Below is a small trained network, with its code and all its weights. Each question gives an input and a class and asks what happens when units are switched off, that is, made to give their printed mean instead of their output.

import numpy as np


def w(rows, s, z=0):
    codes = np.array(rows[::2]) - 128.0
    scale = np.full(codes.shape[1], s)
    scale[-1] = z or s
    return codes * scale


def norm(h):
    return h / np.sqrt((h * h).mean(-1, keepdims=True) + 1e-5)


def f(y):
    return np.maximum(y, 0)


def log_softmax(a):
    a = a - a.max(-1, keepdims=True)
    return a - np.log(np.exp(a).sum(-1, keepdims=True))


def net(x, mask):
    res = np.array(x, float).reshape(1, 8) / 4 @ E
    u = 0
    for l in range(2):
        y = f(norm(res) @ A[l][:, :-1].T + A[l][:, -1])
        res = res + np.where(mask[u : u + 10], y, B[l][:, -1]) @ B[l][:, :-1]
        u += 10
    return log_softmax(norm(res)[-1] @ U[:, :-1].T + U[:, -1])


A, B = {}, {}
E = w([
[76,4,134,87,148,91,158,159,18,118,163,182],'x0',
[117,121,125,135,119,126,124,131,138,133,137,119],'x1',
[130,130,134,115,138,134,110,121,125,119,124,128],'x2',
[155,104,147,129,110,117,119,136,136,141,148,121],'x3',
[171,97,103,95,57,183,119,94,159,37,69,141],'x4',
[140,126,129,124,110,118,148,121,146,156,112,156],'x5',
[148,135,138,120,161,146,138,133,108,98,133,131],'x6',
[120,167,114,19,69,33,164,171,161,46,198,180],'x7',
],0.0046)
A[0] = w([
[141,23,83,138,83,131,98,162,113,84,61,170,6],'L0N1',
[136,197,119,180,152,58,68,168,225,60,153,232,68],'L0N2',
[95,236,172,75,225,35,114,250,151,204,165,147,131],'L0N3',
[67,45,151,68,215,143,100,124,46,251,183,212,126],'L0N4',
[167,40,106,205,81,207,94,55,64,108,45,147,16],'L0N5',
[146,61,134,201,112,183,125,133,121,98,50,109,136],'L0N6',
[174,136,136,232,158,185,123,111,156,159,100,84,195],'L0N7',
[54,1,169,119,96,81,155,123,48,59,104,188,180],'L0N8',
[179,126,157,174,101,100,116,137,124,214,106,83,51],'L0N9',
[170,48,110,117,97,198,126,135,164,112,19,109,132],'L0N10',
],0.0039,0.0015)
B[0] = w([
[53,109,194,103,143,129,101,120,116,60,87,204,179],'L0N1',
[198,169,67,171,92,134,124,90,148,155,134,25,202],'L0N2',
[151,219,134,170,81,252,78,174,90,244,167,185,254],'L0N3',
[166,70,55,156,212,122,216,89,144,120,63,29,242],'L0N4',
[113,120,33,102,117,184,178,105,66,162,219,121,211],'L0N5',
[141,216,145,234,110,156,116,98,125,118,213,161,198],'L0N6',
[86,177,218,19,180,40,85,144,136,199,186,222,234],'L0N7',
[66,150,163,108,204,117,36,104,169,197,107,251,251],'L0N8',
[81,142,185,103,120,103,167,115,90,120,150,109,172],'L0N9',
[92,114,149,171,96,188,154,104,133,95,244,84,207],'L0N10',
],0.0042,0.0048)
A[1] = w([
[120,146,146,149,208,47,92,159,118,229,76,155,142],'L1N1',
[141,220,179,89,183,21,98,163,136,174,140,114,114],'L1N2',
[161,169,128,180,83,191,126,65,70,149,182,75,247],'L1N3',
[125,44,2,113,115,98,135,158,31,102,125,174,121],'L1N4',
[204,167,126,173,109,193,103,133,157,160,166,50,143],'L1N5',
[150,108,135,119,88,87,156,122,217,9,66,81,115],'L1N6',
[118,254,169,127,61,132,163,94,130,86,193,123,254],'L1N7',
[98,73,125,163,205,95,247,132,114,136,67,14,42],'L1N8',
[86,79,198,77,123,77,71,163,172,17,10,190,86],'L1N9',
[177,149,84,72,118,71,133,78,159,130,86,33,71],'L1N10',
],0.0054,0.00092)
B[1] = w([
[145,80,152,116,112,142,133,66,114,17,201,116,221],'L1N1',
[63,112,165,134,176,205,116,61,148,110,161,212,213],'L1N2',
[136,150,145,84,134,70,120,163,179,153,82,159,233],'L1N3',
[142,254,166,134,110,152,109,118,204,147,150,151,170],'L1N4',
[151,135,75,102,85,128,144,186,145,92,95,138,222],'L1N5',
[85,73,173,180,200,106,157,87,39,121,198,87,161],'L1N6',
[140,74,105,138,120,96,131,184,101,131,52,80,255],'L1N7',
[161,98,101,141,39,77,142,166,78,81,86,66,164],'L1N8',
[178,187,89,156,68,123,129,198,158,216,69,51,178],'L1N9',
[118,91,151,168,176,121,148,47,30,135,192,86,152],'L1N10',
],0.007,0.0075)
U = w([
[67,120,182,114,227,184,96,24,150,128,195,211,208],'0',
[182,214,59,101,92,100,97,248,199,182,44,110,194],'1',
[187,27,64,192,191,42,175,95,38,87,118,2,3],'2',
],0.0088,0.00042)

Each question gives the input, the list of numbers given to net, and the class t.
The units are the neurons (one row each of A and B). Each row of codes is followed by its name. A weight is (code - 128) times the scale printed after its matrix; where a second scale follows, it is the last column's (A, B and U).
mask holds one flag per neuron, layer by layer. A switched-off neuron (its flag False) gives its mean, the last column of its row in B, instead of its output. The means were averaged over made-up inputs and are rounded, as every weight is.
A unit's drop is (log p(t) with every unit on - log p(t) with that unit switched off) / (log p(t) with every unit on - log p(t) with every unit switched off).
The circuit of an input: a set's keep is (log p(t) with only the set's units on - log p(t) with every unit switched off) / (log p(t) with every unit on - log p(t) with every unit switched off). Starting from the 12 units with the biggest drops (on a tie, the unit counted first), units are removed one at a time, each time the one whose removal leaves the highest keep (on an exact tie, the one counted first), for as long as the keep stays at least 0.8.
circuit, biggest first: the units of the circuit, biggest drop first
most important unit: the unit with the biggest drop
k most important neurons: the k neurons with the biggest drops, biggest first
k most important neurons of layer l: the k neurons of layer l with the biggest drops, biggest first
drop of u: that unit's drop, to one decimal
input [-3,-7,4,6,0,-5,-3,-6], class 0: circuit, biggest first -> (L0N7)
input [0,-3,-8,0,8,-8,-1,-6], class 1: 2 most important neurons -> (L1N2, L1N3)
input [0,-6,7,3,1,8,6,2], class 2: 2 most important neurons -> (L0N7, L0N3)
input [5,-3,4,-6,5,4,4,1], class 1: 3 most important neurons -> (L1N9, L1N2, L0N3)
input [0,-3,-4,-1,0,8,-2,-4], class 0: 4 most important neurons of layer 0 -> (L0N7, L0N2, L0N3, L0N9)
input [-8,7,8,6,-8,-3,-6,-1], class 0: 4 most important neurons -> (L1N2, L0N7, L1N1, L1N9)
input [1,4,-5,7,-3,-2,5,6], class 0: 4 most important neurons -> (L1N2, L0N10, L1N9, L0N5)
input [1,7,7,6,6,7,-3,-4], class 0: 2 most important neurons -> (L0N1, L1N9)
input [2,-2,8,5,-1,2,-4,-5], class 2: 3 most important neurons -> (L0N4, L1N8, L0N3)
input [6,-7,3,-4,-1,7,-7,-2], class 2: 4 most important neurons -> (L0N4, L1N8, L0N3, L1N2)
input [0,2,-5,-6,-6,-5,-3,1], class 1: 2 most important neurons -> (L0N3, L0N7)
input [0,5,-7,4,5,-7,-6,-8], class 1: 2 most important neurons of layer 1 -> (L1N2, L1N3)
input [2,0,-1,-7,6,-5,7,1], class 1: 3 most important neurons -> (L1N9, L1N2, L1N1)
input [-8,8,3,-6,8,8,1,6], class 2: most important unit -> L1N6
input [1,6,5,2,6,-2,-8,-1], class 0: 3 most important neurons -> (L0N1, L0N5, L1N9)
input [-1,2,-8,-2,5,-8,-8,2], class 2: 2 most important neurons -> (L0N3, L1N6)
input [5,6,2,-3,6,5,0,2], class 1: 2 most important neurons of layer 1 -> (L1N9, L1N2)
input [8,-1,6,3,1,4,-5,7], class 1: 2 most important neurons -> (L1N9, L0N7)
input [-6,6,-6,0,-1,-3,0,-8], class 0: 2 most important neurons -> (L0N7, L1N9)
input [3,-8,6,-8,-4,-8,-6,-5], class 2: circuit, biggest first -> (L0N4)
input [4,-7,8,5,5,-5,6,4], class 1: drop of L1N6 -> 0.0
input [-4,3,0,4,2,-4,-5,3], class 2: drop of L0N3 -> 0.1
input [-3,0,4,4,7,8,-7,6], class 2: drop of L1N6 -> 0.1
input [7,-6,-6,-7,7,-6,-4,6], class 1: drop of L1N9 -> 1.8
